Here is a tiny trained network, its code and every weight. The questions are about switching its units off for an input and a target symbol, where a switched-off unit gives its printed mean instead of its output.

import numpy as np


def w(rows, s, z=0):
    codes = np.array(rows[::2]) - 128.0
    scale = np.full(codes.shape[1], s)
    scale[-1] = z or s
    return codes * scale


def f(y):
    return np.maximum(y, 0)


def softmax(a):
    e = np.exp(a - a.max(-1, keepdims=True))
    return e / e.sum(-1, keepdims=True)


def log_softmax(a):
    a = a - a.max(-1, keepdims=True)
    return a - np.log(np.exp(a).sum(-1, keepdims=True))


def net(x, mask):
    ids = ['αεξπψω'.index(c) for c in x.split()]
    T = len(ids)
    res = E[ids] + P[:T]
    u = 0
    for l in range(2):
        r = res
        for j in range(2):
            rows = slice(3 * j, 3 * j + 3)
            q, k, v = (r @ M[l][rows].T for M in (Q, K, V))
            z = softmax(np.where(np.tri(T) > 0, q @ k.T / 3**0.5, -1e9)) @ v
            o = O[l][rows]
            res = res + np.where(mask[u + j], z, o[:, -1]) @ o[:, :-1]
        u += 2
        y = f(res @ A[l][:, :-1].T + A[l][:, -1])
        res = res + np.where(mask[u : u + 4], y, B[l][:, -1]) @ B[l][:, :-1]
        u += 4
    return log_softmax(res[-1] @ U[:, :-1].T + U[:, -1])


Q, K, V, O, A, B = {}, {}, {}, {}, {}, {}
E = w([
[96,70,193,136,97,80,197,249],'α',
[29,175,94,113,25,108,137,117],'ε',
[198,73,122,148,82,177,57,144],'ξ',
[96,112,34,197,167,76,136,151],'π',
[167,220,124,50,116,127,72,191],'ψ',
[50,182,169,143,168,186,107,158],'ω',
],0.017)
P = w([
[180,186,121,209,203,84,58,40],'0',
[157,170,126,192,166,94,59,66],'1',
[143,157,120,178,150,105,66,95],'2',
[136,142,119,164,136,118,80,114],'3',
[132,131,111,151,124,128,95,133],'4',
[128,126,106,141,113,137,111,151],'5',
[127,116,100,134,105,145,129,166],'6',
[128,111,98,125,97,153,145,180],'7',
[129,104,91,117,93,161,161,193],'8',
[123,101,87,106,83,170,172,209],'9',
[125,93,80,92,85,184,184,221],'10',
[117,87,90,93,60,174,181,238],'11',
[108,73,80,72,62,194,179,249],'12',
],0.011)
Q[0] = w([
[194,117,159,109,118,138,164,93],'L0H0',
[129,161,163,88,126,116,128,84],'L0H0',
[142,140,190,93,151,109,173,83],'L0H0',
[68,162,103,144,92,162,61,253],'L0H1',
[104,119,167,152,146,148,150,133],'L0H1',
[91,119,116,106,118,97,133,119],'L0H1',
],0.016)
K[0] = w([
[97,139,172,170,161,57,103,82],'L0H0',
[143,110,206,152,120,25,97,127],'L0H0',
[133,135,145,161,147,59,65,65],'L0H0',
[129,44,182,96,102,106,246,253],'L0H1',
[153,149,106,92,120,77,113,129],'L0H1',
[155,134,152,107,159,142,94,146],'L0H1',
],0.013)
V[0] = w([
[192,103,125,89,105,117,37,136],'L0H0',
[122,78,169,212,1,123,136,130],'L0H0',
[116,149,195,150,137,60,117,239],'L0H0',
[97,188,31,79,18,66,217,64],'L0H1',
[212,49,163,169,107,6,142,169],'L0H1',
[41,107,110,191,212,121,177,105],'L0H1',
],0.006)
O[0] = w([
[168,149,161,146,122,139,246,82,166],'L0H0',
[159,177,151,115,194,47,110,164,85],'L0H0',
[185,92,86,197,153,131,169,156,254],'L0H0',
[141,83,249,164,96,110,59,115,28],'L0H1',
[89,111,136,51,184,153,173,1,200],'L0H1',
[105,66,98,69,160,116,80,166,143],'L0H1',
],0.0069,0.0039)
A[0] = w([
[100,124,150,115,151,165,254,56,2],'L0N0',
[112,23,113,94,99,84,159,60,123],'L0N1',
[96,173,136,45,138,135,150,106,101],'L0N2',
[129,102,151,88,52,164,42,84,122],'L0N3',
],0.0073,0.0051)
B[0] = w([
[255,117,104,70,70,159,75,44,224],'L0N0',
[105,254,96,127,219,194,114,174,199],'L0N1',
[162,127,75,157,240,88,137,171,254],'L0N2',
[145,122,77,107,211,183,191,118,183],'L0N3',
],0.0065,0.003)
Q[1] = w([
[194,147,121,121,201,174,97,180],'L1H0',
[100,98,167,218,182,149,158,130],'L1H0',
[186,11,126,101,191,89,136,101],'L1H0',
[208,100,116,81,104,122,100,96],'L1H1',
[61,113,169,90,31,92,128,70],'L1H1',
[110,16,35,164,135,76,185,109],'L1H1',
],0.013)
K[1] = w([
[98,134,90,117,122,171,225,151],'L1H0',
[108,159,61,124,149,57,92,205],'L1H0',
[133,131,100,142,191,99,139,70],'L1H0',
[147,240,152,165,175,110,198,54],'L1H1',
[177,151,179,184,130,74,20,97],'L1H1',
[101,82,183,4,183,106,122,78],'L1H1',
],0.013)
V[1] = w([
[193,183,126,102,166,177,69,168],'L1H0',
[202,169,130,31,101,70,143,167],'L1H0',
[124,153,231,124,186,156,130,151],'L1H0',
[158,19,85,241,129,108,160,138],'L1H1',
[247,108,91,127,92,122,92,163],'L1H1',
[126,85,150,114,111,231,90,101],'L1H1',
],0.011)
O[1] = w([
[203,126,157,136,191,38,90,147,254],'L1H0',
[131,146,136,5,163,78,92,94,89],'L1H0',
[135,107,85,154,208,101,116,177,102],'L1H0',
[134,151,62,154,155,161,43,72,109],'L1H1',
[146,85,140,128,104,98,132,54,124],'L1H1',
[231,166,154,249,117,142,159,143,106],'L1H1',
],0.012,0.0085)
A[1] = w([
[75,19,69,167,82,117,217,74,154],'L1N0',
[206,48,167,215,111,158,41,81,30],'L1N1',
[162,113,136,147,84,71,88,50,2],'L1N2',
[50,160,254,171,91,104,107,104,172],'L1N3',
],0.008,0.004)
B[1] = w([
[151,113,156,72,177,67,68,152,196],'L1N0',
[143,110,130,23,146,126,251,94,254],'L1N1',
[28,117,174,194,124,217,105,188,201],'L1N2',
[123,131,126,104,44,158,108,135,180],'L1N3',
],0.011,0.0051)
U = w([
[93,134,35,153,131,113,51,110,158],'α',
[49,190,143,124,147,115,122,188,3],'ε',
[151,185,214,131,150,27,46,144,127],'ξ',
[56,219,118,153,30,114,99,159,161],'π',
[177,168,107,155,85,82,164,78,176],'ψ',
[121,196,98,225,142,111,118,254,139],'ω',
],0.0043,0.0057)

Each question gives the input, a string of symbols that net reads in full, and the target symbol t.
The units are the heads (3 rows each of Q, K, V and O) and the neurons (one row each of A and B). Each row of codes is followed by its name. A weight is (code - 128) times the scale printed after its matrix; where a second scale follows, it is the last column's (O, A, B and U).
mask holds one flag per unit, layer by layer, with each layer's heads first. A switched-off unit (its flag False) gives its mean, the last column of its rows in O or B, instead of its output. The means were averaged over made-up inputs and are rounded, as every weight is.
A unit's drop is (log p(t) with every unit on - log p(t) with that unit switched off) / (log p(t) with every unit on - log p(t) with every unit switched off).
The circuit of an input: a set's keep is (log p(t) with only the set's units on - log p(t) with every unit switched off) / (log p(t) with every unit on - log p(t) with every unit switched off). Starting from all 12 units, units are removed one at a time, each time the one whose removal leaves the highest keep (on an exact tie, the one counted first), for as long as the keep stays at least 0.8.
units of the circuit, in order: the units of the circuit, biggest drop first
most important unit: the unit with the biggest drop
k most important neurons: the k neurons with the biggest drops, biggest first
k most important neurons of layer l: the k neurons of layer l with the biggest drops, biggest first
heads that matter: for each layer, one digit per head in row order, 1 if its drop is at least 0.15 and else 0, layers parted by /
input ψ ω ψ ω ω ε ε ω ω ξ ε, target ω: heads that matter -> 01 / 10
input ε ε ω π ψ ξ ε ψ ψ ε ψ, target π: units of the circuit, in order -> (L1H0)
input ω π ξ ψ ω ε ω π, target ψ: units of the circuit, in order -> (L0H1; L1N1; L1H1; L0N3)
input π ξ ω ε ε π ε ξ, target ω: heads that matter -> 11 / 11
input ψ ω π ψ ξ ξ ε ε ω, target α: units of the circuit, in order -> (L1H1; L0H0; L0H1)
input ω ξ ξ ω ξ ω ξ ψ ψ, target ξ: units of the circuit, in order -> (L1H0; L0H1)
input ω π ξ ψ ε ψ ξ ω π ξ ψ ω ξ, target ξ: 2 most important neurons -> (L1N0; L0N1)
input α ω ξ ε ω ω ψ ψ π ψ ψ ψ, target ψ: 4 most important neurons -> (L0N0; L0N2; L0N1; L1N2)
input ω ψ ψ α π α α ψ, target α: heads that matter -> 00 / 11
input ψ ε ω ω ξ ψ ξ, target ξ: units of the circuit, in order -> (L0H1; L1H1; L1N0)
input ψ ω ε ψ ε ψ ξ, target ψ: units of the circuit, in order -> (L0H1; L1N1)
input ω ω ε ε, target π: units of the circuit, in order -> (L0H1; L1H0)
input ψ ξ ω ω π ψ ε ξ ψ α ψ ω, target ψ: heads that matter -> 11 / 01
input α ω ψ, target α: heads that matter -> 10 / 01
input ω ξ ξ ε π ω ε ω, target π: heads that matter -> 01 / 10
input α α ε ε, target α: heads that matter -> 10 / 01
input ε π α, target ε: units of the circuit, in order -> (L0H1; L1H1; L0N1)
input ψ ξ ω ξ, target ω: units of the circuit, in order -> (L1H0)
input ψ α α ξ π α ε ω ξ ε ε ξ, target ε: units of the circuit, in order -> (L1H1; L0H0; L0H1; L0N1)
input α ω ψ ξ ψ ψ ψ ξ ψ, target ψ: units of the circuit, in order -> (L0H0; L1H1)
input π ξ π ψ ω ω ψ ω, target ξ: most important unit -> L1H0
input ω ψ ξ ω, target ξ: units of the circuit, in order -> (L0H1; L1H0)
input ε ψ π ω ε ε α α, target ε: heads that matter -> 11 / 11
input ε π ψ ε ε ω ξ ω ψ ψ π, target ξ: 2 most important neurons of layer 0 -> (L0N3; L0N2)
